Below are the code and all the weights of a small trained network. Each question names an input and a target symbol and asks about switching units off, where a switched-off unit gives its printed mean instead of its output.

import numpy as np


def w(rows, s, z=0):
    codes = np.array(rows[::2]) - 128.0
    scale = np.full(codes.shape[1], s)
    scale[-1] = z or s
    return codes * scale


def f(y):
    return y / 2 * (1 + np.tanh(0.7978845608 * (y + 0.044715 * y**3)))


def softmax(a):
    e = np.exp(a - a.max(-1, keepdims=True))
    return e / e.sum(-1, keepdims=True)


def log_softmax(a):
    a = a - a.max(-1, keepdims=True)
    return a - np.log(np.exp(a).sum(-1, keepdims=True))


def net(x, mask):
    ids = ['ΓΛΞΠΩβδεζημστφ'.index(c) for c in x.split()]
    T = len(ids)
    res = E[ids] + P[:T]
    u = 0
    for l in range(3):
        q, k, v = (res @ M[l].T for M in (Q, K, V))
        z = softmax(np.where(np.tri(T) > 0, q @ k.T / 4**0.5, -1e9)) @ v
        res = res + np.where(mask[u], z, O[l][:, -1]) @ O[l][:, :-1]
        u += 1
        y = f(res @ A[l][:, :-1].T + A[l][:, -1])
        res = res + np.where(mask[u : u + 4], y, B[l][:, -1]) @ B[l][:, :-1]
        u += 4
    return log_softmax(res[-1] @ U[:, :-1].T + U[:, -1])


Q, K, V, O, A, B = {}, {}, {}, {}, {}, {}
E = w([
[68,93,116,119,160,39,164],'Γ',
[168,129,20,124,96,95,124],'Λ',
[206,143,28,112,124,46,117],'Ξ',
[49,95,66,64,51,169,116],'Π',
[155,157,186,163,7,142,119],'Ω',
[194,93,102,189,166,226,70],'β',
[183,87,40,144,84,75,109],'δ',
[99,214,113,163,216,90,184],'ε',
[84,139,151,94,218,129,82],'ζ',
[120,131,150,74,196,85,75],'η',
[100,135,146,98,212,109,91],'μ',
[95,231,59,100,100,170,133],'σ',
[44,165,179,184,115,136,112],'τ',
[69,217,168,136,163,56,126],'φ',
],0.015)
P = w([
[157,106,156,56,131,120,201],'0',
[142,115,142,77,127,105,181],'1',
[128,124,125,95,125,98,163],'2',
[116,130,114,111,126,98,139],'3',
[109,140,103,127,126,100,119],'4',
[102,151,93,140,128,101,95],'5',
[98,160,83,156,128,103,71],'6',
[94,172,78,171,133,104,47],'7',
[92,180,61,186,133,108,24],'8',
[90,190,56,200,134,110,3],'9',
],0.013)
Q[0] = w([
[129,155,220,90,102,205,75],'0.h0',
[199,128,205,198,110,145,153],'0.h0',
[118,115,106,96,9,164,144],'0.h0',
[145,31,149,104,129,255,142],'0.h0',
],0.011)
K[0] = w([
[153,67,160,170,32,126,217],'0.h0',
[246,122,187,169,148,135,147],'0.h0',
[130,141,200,16,76,137,128],'0.h0',
[174,58,107,67,148,171,194],'0.h0',
],0.011)
V[0] = w([
[107,168,154,138,172,144,46],'0.h0',
[172,110,159,62,65,90,109],'0.h0',
[153,87,100,183,124,136,254],'0.h0',
[119,92,149,84,108,81,108],'0.h0',
],0.0072)
O[0] = w([
[122,107,179,42,37,81,123,181],'0.h0',
[120,86,39,91,209,104,122,100],'0.h0',
[130,126,108,254,169,189,165,3],'0.h0',
[74,133,100,104,188,87,89,149],'0.h0',
],0.0059,0.0036)
A[0] = w([
[199,87,156,103,184,186,148,134],'0.n0',
[2,53,115,46,92,88,176,80],'0.n1',
[172,92,162,96,66,99,149,102],'0.n2',
[161,55,138,29,154,142,106,254],'0.n3',
],0.0077,0.0065)
B[0] = w([
[163,138,115,174,190,174,118,127],'0.n0',
[115,113,137,55,145,166,71,230],'0.n1',
[243,96,163,167,72,128,153,120],'0.n2',
[56,56,93,106,119,127,159,253],'0.n3',
],0.011,0.0056)
Q[1] = w([
[6,71,127,76,192,121,19],'1.h0',
[31,184,85,76,67,74,170],'1.h0',
[172,145,71,116,144,189,116],'1.h0',
[57,103,13,132,150,66,58],'1.h0',
],0.011)
K[1] = w([
[165,114,79,140,100,131,2],'1.h0',
[77,174,172,139,90,72,55],'1.h0',
[96,113,132,156,118,204,147],'1.h0',
[132,182,102,163,115,142,47],'1.h0',
],0.013)
V[1] = w([
[62,184,117,110,52,255,106],'1.h0',
[101,53,210,226,99,119,63],'1.h0',
[97,111,199,99,250,128,160],'1.h0',
[113,225,145,74,127,82,140],'1.h0',
],0.0065)
O[1] = w([
[160,152,86,96,142,186,233,253],'1.h0',
[2,93,98,141,131,80,184,8],'1.h0',
[112,219,158,110,72,111,85,100],'1.h0',
[152,140,179,81,159,167,112,219],'1.h0',
],0.01,0.0051)
A[1] = w([
[107,104,196,51,100,118,176,27],'1.n0',
[138,82,247,134,142,155,147,255],'1.n1',
[98,119,171,168,142,96,57,114],'1.n2',
[100,104,80,89,180,140,66,2],'1.n3',
],0.011,0.0057)
B[1] = w([
[127,118,68,107,178,161,7,200],'1.n0',
[117,146,186,105,48,95,175,165],'1.n1',
[135,185,57,135,96,137,168,168],'1.n2',
[144,123,215,229,112,106,119,254],'1.n3',
],0.013,0.0082)
Q[2] = w([
[156,141,143,1,14,121,121],'2.h0',
[159,61,124,107,229,198,106],'2.h0',
[25,129,9,94,124,95,52],'2.h0',
[172,130,62,219,98,169,94],'2.h0',
],0.0081)
K[2] = w([
[112,228,159,67,119,137,137],'2.h0',
[143,63,86,74,182,234,122],'2.h0',
[2,149,120,171,140,155,102],'2.h0',
[148,130,119,199,64,188,91],'2.h0',
],0.0091)
V[2] = w([
[50,170,231,154,137,167,169],'2.h0',
[104,194,81,171,166,198,88],'2.h0',
[147,2,174,145,103,188,141],'2.h0',
[57,124,49,87,163,132,120],'2.h0',
],0.0061)
O[2] = w([
[2,125,2,90,106,192,115,107],'2.h0',
[159,149,119,8,158,103,186,254],'2.h0',
[147,215,20,172,128,55,74,22],'2.h0',
[59,167,215,67,122,59,160,163],'2.h0',
],0.0059,0.0044)
A[2] = w([
[142,150,103,173,118,67,171,29],'2.n0',
[81,185,144,119,204,73,81,212],'2.n1',
[134,125,147,177,246,125,133,213],'2.n2',
[81,86,128,76,172,115,124,4],'2.n3',
],0.012,0.0031)
B[2] = w([
[43,102,187,113,120,104,1,156],'2.n0',
[152,180,99,190,144,97,143,254],'2.n1',
[138,93,147,148,189,203,183,177],'2.n2',
[130,40,95,98,131,125,127,203],'2.n3',
],0.014,0.0091)
U = w([
[119,56,219,67,137,159,156,118],'Γ',
[88,78,203,119,151,127,55,37],'Λ',
[143,137,12,112,132,203,11,58],'Ξ',
[217,156,52,112,174,115,213,148],'Π',
[122,64,110,171,183,201,174,119],'Ω',
[169,181,136,169,160,117,85,53],'β',
[166,125,226,172,156,132,147,72],'δ',
[60,137,199,171,156,143,104,73],'ε',
[150,50,68,114,155,91,149,69],'ζ',
[160,87,192,185,1,115,102,209],'η',
[88,238,187,180,125,88,213,247],'μ',
[25,97,61,78,112,144,179,195],'σ',
[123,70,115,161,87,32,198,253],'τ',
[107,200,148,86,148,61,92,115],'φ',
],0.0093,0.0045)

Each question gives the input, a string of symbols that net reads in full, and the target symbol t.
The units are the heads (4 rows each of Q, K, V and O) and the neurons (one row each of A and B). Each row of codes is followed by its name. A weight is (code - 128) times the scale printed after its matrix; where a second scale follows, it is the last column's (O, A, B and U).
mask holds one flag per unit, layer by layer, with each layer's heads first. A switched-off unit (its flag False) gives its mean, the last column of its rows in O or B, instead of its output. The means were averaged over made-up inputs and are rounded, as every weight is.
A unit's drop is (log p(t) with every unit on - log p(t) with that unit switched off) / (log p(t) with every unit on - log p(t) with every unit switched off).
The circuit of an input: a set's keep is (log p(t) with only the set's units on - log p(t) with every unit switched off) / (log p(t) with every unit on - log p(t) with every unit switched off). Starting from the 12 units with the biggest drops (on a tie, the unit counted first), units are removed one at a time, each time the one whose removal leaves the highest keep (on an exact tie, the one counted first), for as long as the keep stays at least 0.8.
units of the circuit, in order: the units of the circuit, biggest drop first
top k neurons: the k neurons with the biggest drops, biggest first
k most important neurons of layer l: the k neurons of layer l with the biggest drops, biggest first
input Ω Ξ σ σ Λ Π, target Ξ: units of the circuit, in order => (1.n0 0.n1)
input η μ ε ζ, target σ: 2 most important neurons of layer 0 => (0.n3 0.n1)
input ζ δ φ, target φ: units of the circuit, in order => (1.h0 1.n3)
input τ δ Π Γ ε σ φ Π μ, target Π: units of the circuit, in order => (0.n1 1.h0)
input Λ Λ ε τ φ ε δ, target Γ: top 4 neurons => (1.n3 1.n0 1.n2 2.n1)
input Ω η σ φ ε β δ ζ σ Ω, target Π: top 2 neurons => (1.n3 0.n3)
input τ ε Ξ δ β Γ δ, target Λ: units of the circuit, in order => (2.n0 1.h0 2.h0 0.n1)
input ε σ Π Π φ η, target Λ: units of the circuit, in order => (1.n3 0.n3 0.h0 1.n0)
input ε β Ω ζ μ, target Ξ: units of the circuit, in order => (0.h0 1.n0 0.n3)
input ζ Π β τ Ω η, target Ω: units of the circuit, in order => (0.n3 1.h0 2.n2)
input ε μ Π Ω Π β μ δ, target τ: units of the circuit, in order => (1.h0 1.n0)
input τ Λ ε β δ, target Ξ: units of the circuit, in order => (1.n3 1.n1)
input Π Γ Γ δ Γ Γ σ η, target Γ: units of the circuit, in order => (0.n3 0.h0 1.h0 2.n1)
input Γ Λ β, target Ω: units of the circuit, in order => (2.n2 0.h0)
input ζ Ω η β Π τ Π β μ Γ, target φ: units of the circuit, in order => (0.h0 2.n2)
input Γ Π Γ τ μ, target ζ: most important neuron of layer 1 => (1.n0)
input δ Γ ζ Ω β Γ Ξ Π Γ, target Π: top 2 neurons => (0.n1 1.n1)
input σ Γ Ω φ β, target Ω: top 4 neurons => (2.n2 1.n1 0.n0 1.n2)
input ζ Ξ η Ω δ Γ, target ε: top 2 neurons => (2.n0 1.n3)
input Γ Γ Λ Π η β Γ τ μ δ, target σ: top 3 neurons => (0.n2 1.n3 0.n3)
input Γ Γ σ φ μ σ η ε δ μ, target ε: top 2 neurons => (1.n3 2.n0)
input η η Ω μ, target Ω: top 3 neurons => (0.n3 1.n3 2.n2)
input Π Π Γ ζ, target μ: top 2 neurons => (2.n1 0.n3)
input ε σ Π, target Ξ: top 2 neurons => (1.n0 1.n3)
